Here is a tiny trained network, its code and every weight. The questions are about switching its units off for an input and a target symbol, where a switched-off unit gives its printed mean instead of its output.

import numpy as np


def w(rows, s, z=0):
    codes = np.array(rows[::2]) - 128.0
    scale = np.full(codes.shape[1], s)
    scale[-1] = z or s
    return codes * scale


def f(y):
    return np.maximum(y, 0)


def softmax(a):
    e = np.exp(a - a.max(-1, keepdims=True))
    return e / e.sum(-1, keepdims=True)


def log_softmax(a):
    a = a - a.max(-1, keepdims=True)
    return a - np.log(np.exp(a).sum(-1, keepdims=True))


def net(x, mask):
    ids = ['αβγδζηθλμξπστφψω'.index(c) for c in x.split()]
    T = len(ids)
    res = E[ids] + P[:T]
    u = 0
    for l in range(2):
        q, k, v = (res @ M[l].T for M in (Q, K, V))
        z = softmax(np.where(np.tri(T) > 0, q @ k.T / 3**0.5, -1e9)) @ v
        res = res + np.where(mask[u], z, O[l][:, -1]) @ O[l][:, :-1]
        u += 1
        y = f(res @ A[l][:, :-1].T + A[l][:, -1])
        res = res + np.where(mask[u : u + 4], y, B[l][:, -1]) @ B[l][:, :-1]
        u += 4
    return log_softmax(res[-1] @ U[:, :-1].T + U[:, -1])


Q, K, V, O, A, B = {}, {}, {}, {}, {}, {}
E = w([
[49,41,70],'α',
[125,205,105],'β',
[126,16,120],'γ',
[96,162,129],'δ',
[50,22,111],'ζ',
[107,181,105],'η',
[85,207,129],'θ',
[241,82,81],'λ',
[131,208,98],'μ',
[103,155,105],'ξ',
[217,106,87],'π',
[104,187,104],'σ',
[90,193,121],'τ',
[132,105,157],'φ',
[146,174,88],'ψ',
[3,253,202],'ω',
],0.0078)
P = w([
[149,143,126],'0',
[16,229,171],'1',
[57,235,55],'2',
[86,64,106],'3',
[56,244,144],'4',
[157,150,58],'5',
[89,71,126],'6',
[75,210,166],'7',
[184,165,44],'8',
[87,77,141],'9',
[77,192,174],'10',
[163,203,57],'11',
[95,82,141],'12',
[91,199,171],'13',
],0.011)
Q[0] = w([
[194,254,91],'L0H0',
[134,196,29],'L0H0',
[65,165,34],'L0H0',
],0.0082)
K[0] = w([
[212,173,157],'L0H0',
[243,149,51],'L0H0',
[242,1,110],'L0H0',
],0.0083)
V[0] = w([
[254,134,122],'L0H0',
[229,9,17],'L0H0',
[234,19,153],'L0H0',
],0.0056)
O[0] = w([
[7,117,46,108],'L0H0',
[9,169,24,128],'L0H0',
[22,1,112,6],'L0H0',
],0.0069,0.002)
A[0] = w([
[194,38,123,104],'L0N0',
[153,46,190,2],'L0N1',
[53,211,79,77],'L0N2',
[2,209,105,43],'L0N3',
],0.0084,0.005)
B[0] = w([
[151,41,109,158],'L0N0',
[1,82,225,137],'L0N1',
[208,102,178,250],'L0N2',
[226,81,142,253],'L0N3',
],0.0073,0.0055)
Q[1] = w([
[231,253,150],'L1H0',
[96,205,163],'L1H0',
[20,145,224],'L1H0',
],0.0047)
K[1] = w([
[121,254,94],'L1H0',
[128,195,166],'L1H0',
[140,164,232],'L1H0',
],0.0055)
V[1] = w([
[51,2,23],'L1H0',
[190,91,167],'L1H0',
[145,250,51],'L1H0',
],0.008)
O[1] = w([
[208,125,222,3],'L1H0',
[122,196,118,181],'L1H0',
[142,81,2,175],'L1H0',
],0.0093,0.0054)
A[1] = w([
[248,2,110,3],'L1N0',
[111,75,34,107],'L1N1',
[237,240,51,150],'L1N2',
[48,6,136,86],'L1N3',
],0.0068,0.0051)
B[1] = w([
[162,188,11,167],'L1N0',
[125,176,169,195],'L1N1',
[98,64,200,254],'L1N2',
[118,33,163,135],'L1N3',
],0.011,0.0078)
U = w([
[95,42,139,53],'α',
[105,151,101,79],'β',
[166,74,229,100],'γ',
[114,187,162,141],'δ',
[94,53,233,77],'ζ',
[102,163,109,101],'η',
[55,208,88,131],'θ',
[218,147,3,119],'λ',
[94,151,105,52],'μ',
[97,147,114,76],'ξ',
[186,124,63,143],'π',
[85,135,103,200],'σ',
[93,179,122,119],'τ',
[188,184,234,254],'φ',
[112,164,115,80],'ψ',
[80,254,142,246],'ω',
],0.0088,0.0027)

Each question gives the input, a string of symbols that net reads in full, and the target symbol t.
The units are the heads (3 rows each of Q, K, V and O) and the neurons (one row each of A and B). Each row of codes is followed by its name. A weight is (code - 128) times the scale printed after its matrix; where a second scale follows, it is the last column's (O, A, B and U).
mask holds one flag per unit, layer by layer, with each layer's heads first. A switched-off unit (its flag False) gives its mean, the last column of its rows in O or B, instead of its output. The means were averaged over made-up inputs and are rounded, as every weight is.
A unit's drop is (log p(t) with every unit on - log p(t) with that unit switched off) / (log p(t) with every unit on - log p(t) with every unit switched off).
The circuit of an input: a set's keep is (log p(t) with only the set's units on - log p(t) with every unit switched off) / (log p(t) with every unit on - log p(t) with every unit switched off). Starting from all 10 units, units are removed one at a time, each time the one whose removal leaves the highest keep (on an exact tie, the one counted first), for as long as the keep stays at least 0.8.
circuit, biggest first: the units of the circuit, biggest drop first
unit that matters most: the unit with the biggest drop
top k neurons: the k neurons with the biggest drops, biggest first
top k neurons in layer l: the k neurons of layer l with the biggest drops, biggest first
drop of u: that unit's drop, to one decimal
input λ ω γ, target λ: top 2 neurons in layer 1 : [L1N0 L1N2]
input λ η ψ, target λ: top neuron in layer 0 : [L0N3]
input λ σ φ, target λ: top 3 neurons in layer 1 : [L1N0 L1N2 L1N1]
input λ θ ω ω ω λ γ σ θ λ θ η ω, target ω: top 3 neurons : [L0N3 L0N2 L1N2]
input λ ζ ω, target λ: circuit, biggest first : [L1N0 L0H0 L0N3 L0N2]
input δ ω λ ζ ζ γ θ ξ λ ω σ ω, target λ: top 3 neurons : [L0N3 L0N2 L1N0]
input γ ω α λ φ λ θ ω λ φ, target φ: top 2 neurons in layer 0 : [L0N1 L0N3]
input λ τ ξ, target λ: circuit, biggest first : [L0H0 L1N0 L0N3 L0N2]
input π θ ζ λ γ ω σ π λ φ π θ, target λ: top 2 neurons : [L0N3 L1N0]
input π ζ ω ω ω λ λ ζ ω λ λ α ω, target ω: top 3 neurons : [L0N3 L1N2 L0N2]
input ω γ ω φ ξ, target θ: circuit, biggest first : [L1H0 L0H0]
input λ α γ ω θ π ζ ψ, target φ: circuit, biggest first : [L1H0 L0H0 L0N3]
input γ δ λ θ σ φ α π λ σ μ λ λ, target λ: circuit, biggest first : [L1N0 L0H0]
input λ π ζ, target λ: top 3 neurons : [L0N3 L1N0 L1N2]
input λ τ π φ ψ λ ω ζ α δ ω, target φ: circuit, biggest first : [L0N3 L0H0 L1H0]
input σ ζ λ η σ σ η ζ λ θ ξ δ, target λ: circuit, biggest first : [L0H0 L0N3 L0N2 L1N0]
input ζ ξ θ γ, target γ: top 3 neurons : [L0N1 L0N0 L1N3]
input λ σ ω ψ ω, target φ: circuit, biggest first : [L0N3 L0H0 L1H0 L0N2]
input λ γ η, target λ: circuit, biggest first : [L0H0 L1N0 L0N3 L0N2]
input ω ω ξ φ δ η σ ζ, target θ: circuit, biggest first : [L1H0 L0H0 L0N3]
input ω η ω ω ω ω τ γ ω σ λ φ θ η, target θ: unit that matters most : L1H0
input λ β ζ σ α θ π ψ, target φ: circuit, biggest first : [L0H0 L1H0 L0N3]
input λ ψ β, target λ: circuit, biggest first : [L1N0 L0H0 L0N3 L0N2]
input ω φ π ζ, target ζ: top 2 neurons in layer 1 : [L1N3 L1N0]
input φ α ζ λ γ λ φ, target φ: top neuron : [L1N2]
input λ σ φ γ ζ η π ξ, target φ: top 2 neurons : [L0N3 L0N2]
input λ γ σ, target λ: top 2 neurons : [L1N0 L0N3]
input ψ μ μ λ ω γ π ω λ θ γ α, target λ: top neuron : [L0N3]
input λ λ ψ, target λ: drop of L1N0 : 1.3
input λ ω λ π μ, target φ: drop of L0N3 : 0.8
